Below is a small trained network, with its code and all its weights. Each question gives an input and a class and asks what happens when units are switched off, that is, made to give their printed mean instead of their output.

import numpy as np


def w(rows, s, z=0):
    codes = np.array(rows[::2]) - 128.0
    scale = np.full(codes.shape[1], s)
    scale[-1] = z or s
    return codes * scale


def norm(h):
    return h / np.sqrt((h * h).mean(-1, keepdims=True) + 1e-5)


def f(y):
    return y / 2 * (1 + np.tanh(0.7978845608 * (y + 0.044715 * y**3)))


def log_softmax(a):
    a = a - a.max(-1, keepdims=True)
    return a - np.log(np.exp(a).sum(-1, keepdims=True))


def net(x, mask):
    res = np.array(x, float).reshape(1, 6) / 4 @ E
    u = 0
    for l in range(2):
        y = f(norm(res) @ A[l][:, :-1].T + A[l][:, -1])
        res = res + np.where(mask[u : u + 8], y, B[l][:, -1]) @ B[l][:, :-1]
        u += 8
    return log_softmax(norm(res)[-1] @ U[:, :-1].T + U[:, -1])


A, B = {}, {}
E = w([
[115,127,161,77,150,254,128],'x0',
[159,49,168,119,78,121,35],'x1',
[187,137,147,132,201,129,132],'x2',
[144,90,175,155,106,127,193],'x3',
[58,96,158,103,189,90,136],'x4',
[130,130,128,129,127,128,128],'x5',
],0.0073)
A[0] = w([
[187,168,135,166,55,194,146,65],'0.n1',
[143,89,227,213,88,149,237,50],'0.n2',
[217,83,172,83,69,104,83,124],'0.n3',
[133,188,116,217,153,161,247,4],'0.n4',
[139,118,75,150,112,158,93,100],'0.n5',
[44,144,92,27,2,107,177,100],'0.n6',
[107,98,147,41,151,104,148,10],'0.n7',
[142,220,146,140,204,118,146,165],'0.n8',
],0.0077,0.0038)
B[0] = w([
[201,107,92,144,118,133,163,195],'0.n1',
[81,247,177,204,118,162,2,222],'0.n2',
[136,109,116,30,77,112,108,249],'0.n3',
[116,116,125,45,75,99,109,235],'0.n4',
[137,165,119,135,163,100,130,143],'0.n5',
[250,159,206,112,252,118,133,244],'0.n6',
[115,76,69,106,132,109,210,118],'0.n7',
[174,118,192,93,93,112,89,253],'0.n8',
],0.0098,0.0034)
A[1] = w([
[220,133,146,97,104,136,99,252],'1.n1',
[119,132,133,102,128,245,149,63],'1.n2',
[55,88,145,121,173,121,140,95],'1.n3',
[51,133,174,123,159,106,117,185],'1.n4',
[156,164,76,144,94,158,132,32],'1.n5',
[152,152,109,175,106,34,132,161],'1.n6',
[108,187,50,103,174,137,65,79],'1.n7',
[105,212,110,94,122,115,195,117],'1.n8',
],0.012,0.0038)
B[1] = w([
[90,148,150,126,159,92,164,249],'1.n1',
[50,92,56,163,148,122,116,159],'1.n2',
[197,146,97,151,88,74,163,144],'1.n3',
[166,174,107,151,110,123,147,169],'1.n4',
[217,114,106,158,94,54,138,137],'1.n5',
[80,108,94,135,163,215,143,182],'1.n6',
[131,165,174,197,77,147,95,148],'1.n7',
[134,1,167,85,60,98,61,150],'1.n8',
],0.013)
U = w([
[80,30,165,33,66,93,49,134],'0',
[12,75,31,175,161,177,157,168],'1',
[114,192,186,221,103,152,39,135],'2',
[118,130,195,111,235,117,177,127],'3',
[72,142,122,123,136,95,160,254],'4',
[180,119,66,154,85,86,214,101],'5',
[131,110,122,110,104,209,148,39],'6',
[182,104,109,117,78,247,124,17],'7',
],0.012,0.0073)

Each question gives the input, the list of numbers given to net, and the class t.
The units are the neurons (one row each of A and B). Each row of codes is followed by its name. A weight is (code - 128) times the scale printed after its matrix; where a second scale follows, it is the last column's (A, B and U).
mask holds one flag per neuron, layer by layer. A switched-off neuron (its flag False) gives its mean, the last column of its row in B, instead of its output. The means were averaged over made-up inputs and are rounded, as every weight is.
A unit's drop is (log p(t) with every unit on - log p(t) with that unit switched off) / (log p(t) with every unit on - log p(t) with every unit switched off).
The circuit of an input: a set's keep is (log p(t) with only the set's units on - log p(t) with every unit switched off) / (log p(t) with every unit on - log p(t) with every unit switched off). Starting from the 12 units with the biggest drops (on a tie, the unit counted first), units are removed one at a time, each time the one whose removal leaves the highest keep (on an exact tie, the one counted first), for as long as the keep stays at least 0.8.
circuit, biggest first: the units of the circuit, biggest drop first
most important unit: the unit with the biggest drop
top k neurons in layer l: the k neurons of layer l with the biggest drops, biggest first
drop of u: that unit's drop, to one decimal
input [-5,3,1,-4,4,1], class 1: most important unit -> 1.n6
input [4,5,-7,3,3,-6], class 3: circuit, biggest first -> 0.n6; 1.n8
input [7,6,-8,2,0,2], class 3: circuit, biggest first -> 0.n6; 1.n1
input [8,-8,8,7,2,-7], class 0: top 3 neurons in layer 1 -> 1.n8; 1.n6; 1.n1
input [6,3,-7,-1,7,-7], class 3: top 3 neurons in layer 1 -> 1.n8; 1.n7; 1.n5
input [4,1,0,-2,-4,0], class 1: top 4 neurons in layer 0 -> 0.n6; 0.n8; 0.n4; 0.n2
input [-5,-5,7,-7,7,5], class 2: top 4 neurons in layer 0 -> 0.n6; 0.n1; 0.n3; 0.n4
input [-2,-8,6,8,-5,8], class 0: circuit, biggest first -> 0.n4; 1.n8
input [-4,6,3,-8,7,1], class 2: top 3 neurons in layer 1 -> 1.n7; 1.n8; 1.n1
input [-6,1,0,-8,4,-8], class 2: top 4 neurons in layer 1 -> 1.n7; 1.n2; 1.n1; 1.n4
input [4,0,1,7,8,4], class 5: circuit, biggest first -> 1.n3; 0.n6
input [5,6,2,7,8,-4], class 5: circuit, biggest first -> 1.n3; 1.n4; 0.n8; 0.n6
input [-3,5,-6,0,6,8], class 4: top 3 neurons in layer 0 -> 0.n6; 0.n8; 0.n1
input [-4,-4,0,7,4,6], class 2: most important unit -> 0.n2
input [1,-6,5,-8,5,-6], class 2: top 2 neurons in layer 0 -> 0.n6; 0.n3
input [4,6,5,-6,-8,1], class 5: top 2 neurons in layer 1 -> 1.n5; 1.n8
input [8,7,-3,1,-8,-7], class 1: top 3 neurons in layer 0 -> 0.n8; 0.n4; 0.n6
input [-2,3,2,0,-3,-4], class 4: top 3 neurons in layer 0 -> 0.n3; 0.n4; 0.n8
input [-5,5,1,-4,6,-4], class 5: top 3 neurons in layer 1 -> 1.n3; 1.n4; 1.n2
input [6,6,0,-5,7,3], class 5: top 4 neurons in layer 1 -> 1.n3; 1.n6; 1.n4; 1.n8
input [-3,5,1,-6,-8,-2], class 5: most important unit -> 0.n2
input [-2,-5,-2,-8,8,6], class 2: top 2 neurons in layer 1 -> 1.n7; 1.n1
input [6,-2,-4,-8,0,8], class 2: top 2 neurons in layer 1 -> 1.n7; 1.n6
input [-7,0,-4,1,3,-2], class 1: drop of 1.n6 -> 0.9
input [-8,5,-6,-8,3,-1], class 1: drop of 1.n2 -> -0.1
input [-4,-8,2,-2,1,0], class 0: drop of 1.n8 -> 0.3
input [0,-7,6,-7,0,5], class 0: drop of 0.n4 -> 0.1
input [-8,1,-3,8,-7,8], class 1: circuit, biggest first -> 1.n6
